Here is a tiny trained network, its code and every weight. The questions are about switching its units off for an input and a class, where a switched-off unit gives its printed mean instead of its output.

import numpy as np


def w(rows, s, z=0):
    codes = np.array(rows[::2]) - 128.0
    scale = np.full(codes.shape[1], s)
    scale[-1] = z or s
    return codes * scale


def f(y):
    return y / 2 * (1 + np.tanh(0.7978845608 * (y + 0.044715 * y**3)))


def log_softmax(a):
    a = a - a.max(-1, keepdims=True)
    return a - np.log(np.exp(a).sum(-1, keepdims=True))


def net(x, mask):
    res = np.array(x, float).reshape(1, 8) / 4 @ E
    y = f(res @ A[0][:, :-1].T + A[0][:, -1])
    res = res + np.where(mask, y, B[0][:, -1]) @ B[0][:, :-1]
    return log_softmax(res[-1] @ U[:, :-1].T + U[:, -1])


A, B = {}, {}
E = w([
[65,242,142,36,110,84],'x0',
[187,69,188,74,104,157],'x1',
[137,188,199,114,159,131],'x2',
[37,78,201,163,122,179],'x3',
[205,165,136,129,2,145],'x4',
[32,103,48,69,79,124],'x5',
[153,177,115,183,111,138],'x6',
[115,80,159,137,47,10],'x7',
],0.0092)
A[0] = w([
[189,143,172,128,20,119,69],'n0',
[191,38,82,13,194,191,113],'n1',
[67,123,140,123,49,30,102],'n2',
[152,240,90,131,136,105,189],'n3',
[142,90,74,135,71,183,150],'n4',
[124,42,61,169,170,208,183],'n5',
[98,109,7,125,112,150,216],'n6',
[127,145,99,184,251,114,189],'n7',
[103,176,36,103,201,165,51],'n8',
[149,47,176,214,133,154,14],'n9',
[110,218,235,102,64,68,121],'n10',
[210,129,211,246,144,83,180],'n11',
[96,53,88,104,54,145,134],'n12',
[74,33,77,89,46,76,221],'n13',
[75,162,130,185,152,182,252],'n14',
[53,100,130,102,89,25,105],'n15',
[207,144,172,175,99,33,140],'n16',
[123,88,132,115,50,169,79],'n17',
[153,55,149,255,144,197,89],'n18',
[168,77,123,42,200,225,107],'n19',
],0.0097,0.004)
B[0] = w([
[181,113,142,65,42,81,187],'n0',
[111,71,24,96,129,219,215],'n1',
[125,69,127,43,204,52,221],'n2',
[199,203,113,91,126,74,213],'n3',
[103,103,54,186,58,178,179],'n4',
[37,127,97,172,134,220,231],'n5',
[86,153,43,165,103,73,214],'n6',
[153,183,131,130,209,181,212],'n7',
[79,192,60,141,188,102,200],'n8',
[101,197,177,185,175,107,194],'n9',
[161,138,220,46,76,71,223],'n10',
[252,86,219,183,152,232,233],'n11',
[74,63,52,147,34,42,199],'n12',
[62,39,39,203,105,48,252],'n13',
[66,185,189,148,133,129,199],'n14',
[98,111,124,101,249,26,224],'n15',
[240,67,119,107,154,142,199],'n16',
[76,121,141,190,47,93,162],'n17',
[101,136,191,254,168,194,232],'n18',
[78,84,109,54,151,243,207],'n19',
],0.0082,0.012)
U = w([
[165,170,159,59,56,98,204],'0',
[60,152,206,86,137,142,95],'1',
[105,109,78,70,156,191,123],'2',
[249,99,152,148,119,139,23],'3',
[92,92,119,93,169,59,254],'4',
[128,252,97,123,153,122,171],'5',
[104,155,169,193,137,170,95],'6',
[96,97,89,169,16,99,89],'7',
],0.014,0.004)

Each question gives the input, the list of numbers given to net, and the class t.
The units are the neurons (one row each of A and B). Each row of codes is followed by its name. A weight is (code - 128) times the scale printed after its matrix; where a second scale follows, it is the last column's (A, B and U).
mask holds one flag per neuron, in row order. A switched-off neuron (its flag False) gives its mean, the last column of its row in B, instead of its output. The means were averaged over made-up inputs and are rounded, as every weight is.
A unit's drop is (log p(t) with every unit on - log p(t) with that unit switched off) / (log p(t) with every unit on - log p(t) with every unit switched off).
The circuit of an input: a set's keep is (log p(t) with only the set's units on - log p(t) with every unit switched off) / (log p(t) with every unit on - log p(t) with every unit switched off). Starting from the 12 units with the biggest drops (on a tie, the unit counted first), units are removed one at a time, each time the one whose removal leaves the highest keep (on an exact tie, the one counted first), for as long as the keep stays at least 0.8.
units of the circuit, in order: the units of the circuit, biggest drop first
top k neurons: the k neurons with the biggest drops, biggest first
drop when u is switched off: that unit's drop, to one decimal
input [3,-6,2,-2,-7,-8,-5,3], class 5: units of the circuit, in order	(n7)
input [7,-2,-5,0,2,-6,7,5], class 0: top 2 neurons	(n10, n18)
input [-6,4,-7,2,1,-5,-7,-6], class 6: top 2 neurons	(n18, n9)
input [0,2,-7,2,1,-2,1,-2], class 7: top 2 neurons	(n7, n11)
input [-5,6,-8,-4,-4,-5,-6,8], class 7: top 2 neurons	(n13, n12)
input [1,-2,8,6,8,-1,7,8], class 3: top 2 neurons	(n11, n16)
input [1,5,0,-8,-4,-2,0,0], class 2: top 2 neurons	(n1, n11)
input [8,-4,-1,-5,-4,-4,-5,1], class 5: top 2 neurons	(n13, n3)
input [0,-1,5,0,6,3,-3,6], class 4: top 2 neurons	(n2, n15)
input [6,6,5,2,6,5,-2,3], class 0: top 2 neurons	(n10, n0)
input [5,-1,-4,6,6,3,-1,4], class 4: top 2 neurons	(n2, n15)
input [-2,6,-6,0,-3,6,-3,-3], class 7: drop when n15 is switched off	0.0
input [-2,-4,-4,4,2,-6,-1,5], class 3: drop when n11 is switched off	0.1
input [3,-4,3,-7,5,-4,7,-3], class 3: units of the circuit, in order	(n16)
input [7,5,2,-3,-8,-5,2,1], class 5: drop when n3 is switched off	0.1
